Below are the code and all the weights of a small trained network. Each question names an input and a target symbol and asks about switching units off, where a switched-off unit gives its printed mean instead of its output.

import numpy as np


def w(rows, s, z=0):
    codes = np.array(rows[::2]) - 128.0
    scale = np.full(codes.shape[1], s)
    scale[-1] = z or s
    return codes * scale


def f(y):
    return y / 2 * (1 + np.tanh(0.7978845608 * (y + 0.044715 * y**3)))


def softmax(a):
    e = np.exp(a - a.max(-1, keepdims=True))
    return e / e.sum(-1, keepdims=True)


def log_softmax(a):
    a = a - a.max(-1, keepdims=True)
    return a - np.log(np.exp(a).sum(-1, keepdims=True))


def net(x, mask):
    ids = ['εηθλπτφψω'.index(c) for c in x.split()]
    T = len(ids)
    res = E[ids] + P[:T]
    u = 0
    for l in range(2):
        q, k, v = (res @ M[l].T for M in (Q, K, V))
        z = softmax(np.where(np.tri(T) > 0, q @ k.T / 2**0.5, -1e9)) @ v
        res = res + np.where(mask[u], z, O[l][:, -1]) @ O[l][:, :-1]
        u += 1
        y = f(res @ A[l][:, :-1].T + A[l][:, -1])
        res = res + np.where(mask[u : u + 12], y, B[l][:, -1]) @ B[l][:, :-1]
        u += 12
    return log_softmax(res[-1] @ U[:, :-1].T + U[:, -1])


Q, K, V, O, A, B = {}, {}, {}, {}, {}, {}
E = w([
[149,125,195,90,142,117,111,56,131,140,127,169],'ε',
[127,103,102,198,126,95,114,116,181,135,134,192],'η',
[79,175,172,118,158,98,164,91,167,147,196,122],'θ',
[3,150,99,114,131,152,150,137,103,127,166,78],'λ',
[104,141,117,38,107,57,134,70,119,128,181,140],'π',
[143,121,129,176,109,95,185,113,125,138,56,117],'τ',
[126,107,208,139,191,88,195,105,105,80,153,151],'φ',
[162,177,82,110,120,84,168,154,218,164,91,193],'ψ',
[152,81,186,100,62,156,137,159,169,76,123,224],'ω',
],0.014)
P = w([
[151,62,143,84,160,155,136,89,164,48,105,132],'0',
[142,173,172,153,134,114,150,176,83,79,79,190],'1',
[143,193,156,159,125,120,155,166,81,97,90,188],'2',
[140,221,119,180,87,163,175,137,81,111,87,234],'3',
[145,133,153,172,123,153,124,176,104,138,116,129],'4',
[110,130,138,166,135,137,128,161,104,170,116,101],'5',
[107,72,218,112,135,85,86,253,91,184,86,122],'6',
[99,114,150,154,120,162,121,116,108,167,129,124],'7',
[102,100,120,140,105,143,139,119,128,183,147,144],'8',
[63,151,134,146,77,216,157,20,115,163,126,178],'9',
[106,120,121,146,88,154,135,141,104,182,137,162],'10',
[72,120,128,141,107,153,132,132,90,192,130,130],'11',
[48,125,176,128,109,90,116,208,47,226,92,138],'12',
],0.0071)
Q[0] = w([
[97,164,88,138,110,184,213,1,166,60,114,189],'L0H0',
[19,137,189,131,102,69,151,146,86,193,87,220],'L0H0',
],0.011)
K[0] = w([
[157,35,163,94,169,32,33,250,176,118,115,2],'L0H0',
[138,24,42,108,137,134,247,8,238,77,145,83],'L0H0',
],0.0089)
V[0] = w([
[109,109,151,72,112,79,149,151,28,81,251,132],'L0H0',
[163,138,37,63,151,101,56,125,140,166,176,219],'L0H0',
],0.012)
O[0] = w([
[84,185,81,199,183,151,21,143,83,87,116,147,252],'L0H0',
[49,179,207,253,97,80,104,86,164,110,50,70,202],'L0H0',
],0.0065,0.0028)
A[0] = w([
[117,99,121,132,93,137,46,84,125,214,154,127,70],'L0N0',
[96,78,80,97,112,181,93,116,203,87,122,101,82],'L0N1',
[169,73,107,105,111,176,161,136,137,219,189,117,51],'L0N2',
[167,150,81,54,112,70,106,78,66,70,109,61,91],'L0N3',
[167,150,113,114,141,157,77,150,122,102,184,113,64],'L0N4',
[103,131,140,148,94,134,170,121,112,107,178,127,226],'L0N5',
[161,65,91,154,93,62,93,98,135,77,127,162,127],'L0N6',
[114,171,114,115,81,116,141,167,53,88,102,184,122],'L0N7',
[65,87,119,140,140,178,203,131,60,47,70,105,134],'L0N8',
[254,197,126,111,171,104,126,103,124,124,36,129,68],'L0N9',
[116,129,86,118,53,130,60,134,87,197,153,67,3],'L0N10',
[176,186,129,111,108,107,98,158,196,95,120,118,114],'L0N11',
],0.0092,0.0022)
B[0] = w([
[176,101,121,121,183,156,198,195,147,133,127,169,199],'L0N0',
[155,73,91,156,111,113,130,105,152,90,139,132,95],'L0N1',
[111,115,168,233,186,90,136,146,78,76,136,143,161],'L0N2',
[159,141,70,151,124,113,179,153,90,97,45,130,159],'L0N3',
[63,135,148,77,68,88,119,142,146,114,183,138,111],'L0N4',
[137,147,106,107,124,129,151,131,162,167,113,179,232],'L0N5',
[106,152,132,163,160,145,84,147,114,141,23,101,171],'L0N6',
[91,82,154,102,181,202,163,130,140,127,60,94,255],'L0N7',
[221,76,54,151,125,105,139,184,150,184,145,188,189],'L0N8',
[161,80,108,129,195,154,152,84,109,255,155,28,216],'L0N9',
[167,122,230,225,129,174,122,100,159,154,116,106,119],'L0N10',
[67,107,172,99,122,167,148,122,173,83,123,114,150],'L0N11',
],0.0089,0.0024)
Q[1] = w([
[73,149,107,141,131,163,194,74,116,189,95,253],'L1H0',
[187,140,70,174,117,202,163,1,165,35,165,122],'L1H0',
],0.0093)
K[1] = w([
[137,55,115,114,131,77,47,106,186,83,175,92],'L1H0',
[128,141,183,98,130,69,102,245,84,144,119,50],'L1H0',
],0.011)
V[1] = w([
[105,1,78,179,57,145,120,193,141,118,73,159],'L1H0',
[38,171,19,155,156,70,235,160,188,116,194,51],'L1H0',
],0.012)
O[1] = w([
[172,207,145,129,185,179,143,159,151,118,133,34,140],'L1H0',
[187,194,136,98,126,121,94,172,136,179,85,254,2],'L1H0',
],0.0093,0.0075)
A[1] = w([
[228,189,175,100,133,199,46,120,63,179,132,121,87],'L1N0',
[117,181,162,226,82,126,166,164,77,139,141,121,58],'L1N1',
[60,101,26,95,166,194,86,187,103,145,176,122,165],'L1N2',
[224,86,65,178,64,109,106,153,52,194,40,74,29],'L1N3',
[146,173,155,173,2,137,153,137,76,153,160,179,14],'L1N4',
[141,179,94,65,93,53,181,147,124,37,69,73,137],'L1N5',
[133,103,89,132,182,182,120,116,27,70,93,141,183],'L1N6',
[108,97,66,93,117,71,70,116,113,139,89,178,94],'L1N7',
[137,128,175,132,59,88,138,124,180,163,114,159,109],'L1N8',
[141,142,169,165,175,32,189,102,126,91,98,140,125],'L1N9',
[113,145,121,116,106,142,86,151,124,94,223,59,4],'L1N10',
[125,184,68,127,161,81,130,124,101,187,187,111,156],'L1N11',
],0.0084,0.003)
B[1] = w([
[74,6,131,158,63,123,134,80,112,56,138,115,218],'L1N0',
[170,131,162,76,138,79,115,106,165,141,158,184,161],'L1N1',
[162,145,206,75,120,49,53,139,139,186,127,64,208],'L1N2',
[144,253,131,128,112,152,143,82,79,38,188,30,141],'L1N3',
[153,73,165,154,154,100,103,199,126,92,160,92,159],'L1N4',
[88,131,137,118,177,243,86,84,69,175,160,190,193],'L1N5',
[116,42,82,181,68,60,123,240,133,147,168,92,255],'L1N6',
[67,130,97,119,178,200,132,77,109,149,108,95,202],'L1N7',
[88,192,98,121,102,142,133,94,98,61,203,126,204],'L1N8',
[175,102,79,138,142,113,123,28,186,124,80,254,245],'L1N9',
[186,179,80,149,40,65,164,97,53,79,90,217,224],'L1N10',
[88,66,130,134,61,139,124,195,172,102,102,151,173],'L1N11',
],0.0076,0.0054)
U = w([
[79,72,152,141,73,84,138,72,135,167,134,101,203],'ε',
[140,141,166,71,161,162,176,91,213,209,75,101,154],'η',
[82,137,64,90,145,166,96,139,54,162,133,166,162],'θ',
[127,104,159,114,61,186,112,189,151,75,115,141,86],'λ',
[103,182,149,253,151,92,40,137,152,148,76,133,150],'π',
[183,93,104,117,190,90,186,171,138,140,161,176,3],'τ',
[131,151,122,80,109,65,84,206,116,194,181,104,183],'φ',
[108,191,161,88,56,90,132,99,163,126,174,180,108],'ψ',
[157,173,117,150,117,127,157,127,87,115,155,88,41],'ω',
],0.0043,0.0019)

Each question gives the input, a string of symbols that net reads in full, and the target symbol t.
The units are the heads (2 rows each of Q, K, V and O) and the neurons (one row each of A and B). Each row of codes is followed by its name. A weight is (code - 128) times the scale printed after its matrix; where a second scale follows, it is the last column's (O, A, B and U).
mask holds one flag per unit, layer by layer, with each layer's heads first. A switched-off unit (its flag False) gives its mean, the last column of its rows in O or B, instead of its output. The means were averaged over made-up inputs and are rounded, as every weight is.
A unit's drop is (log p(t) with every unit on - log p(t) with that unit switched off) / (log p(t) with every unit on - log p(t) with every unit switched off).
The circuit of an input: a set's keep is (log p(t) with only the set's units on - log p(t) with every unit switched off) / (log p(t) with every unit on - log p(t) with every unit switched off). Starting from the 12 units with the biggest drops (on a tie, the unit counted first), units are removed one at a time, each time the one whose removal leaves the highest keep (on an exact tie, the one counted first), for as long as the keep stays at least 0.8.
circuit, biggest first: the units of the circuit, biggest drop first
top k neurons: the k neurons with the biggest drops, biggest first
top k neurons in layer l: the k neurons of layer l with the biggest drops, biggest first
input ψ ψ π ψ, target ψ: circuit, biggest first -> [L0H0 L1H0 L1N8]
input π θ ε ψ ε φ φ η, target π: circuit, biggest first -> [L0H0 L0N6]
input τ π π, target τ: circuit, biggest first -> [L0H0 L0N2]
input ε τ η ε λ ε ε ψ ε ψ, target ε: circuit, biggest first -> [L1H0]
input η π ω φ ε π ψ ε ε η λ ψ τ, target η: circuit, biggest first -> [L1H0 L0H0]
input λ φ ψ θ φ ω ε ψ π ε ψ π, target λ: top 3 neurons in layer 0 -> [L0N1 L0N8 L0N0]
input θ π λ ε π λ π, target θ: top 2 neurons in layer 0 -> [L0N9 L0N3]
input ψ ε ε π, target ψ: circuit, biggest first -> [L0H0 L1N8 L1H0]
input ψ ε ε, target ψ: circuit, biggest first -> [L0H0 L1N8 L1H0 L0N7]
input ω ε ψ, target ω: circuit, biggest first -> [L1H0 L1N10]
input φ λ ω π ψ λ η λ φ ψ π, target φ: circuit, biggest first -> [L0H0 L1N2]
input φ θ ε ε ψ φ λ ε ε η, target φ: circuit, biggest first -> [L0H0 L1N2 L1N6]
input τ ψ φ, target τ: top 2 neurons -> [L0N2 L1N9]
input λ θ τ ε, target λ: top 2 neurons in layer 1 -> [L1N0 L1N11]
input λ ε τ ε λ θ, target λ: top 3 neurons -> [L0N1 L1N0 L1N11]
input ω τ ω, target ω: top 2 neurons -> [L1N10 L0N1]
input θ φ ω, target θ: circuit, biggest first -> [L1H0 L1N7 L0N7 L0H0]
input η ψ π τ φ η ε ω ε ε, target η: top 2 neurons -> [L0N0 L0N1]
input π ε ψ π ω θ, target π: circuit, biggest first -> [L0H0]
input φ λ ε ε η ε η ψ λ ω π ψ φ, target φ: circuit, biggest first -> [L0H0 L1N2 L1N6 L1N0]
input λ ψ θ π φ λ π ψ λ π π ω, target λ: top 2 neurons -> [L1N0 L0N1]
input ε π θ ψ τ, target ω: top 2 neurons in layer 0 -> [L0N8 L0N9]
input θ π ε π ε θ τ ε π λ π η, target θ: top 2 neurons -> [L1N7 L0N0]
input η ε ψ ε π θ φ λ τ ψ θ ω ψ, target η: top 2 neurons in layer 0 -> [L0N1 L0N9]
input ε τ ε τ ε λ φ, target τ: top 2 neurons in layer 0 -> [L0N2 L0N8]
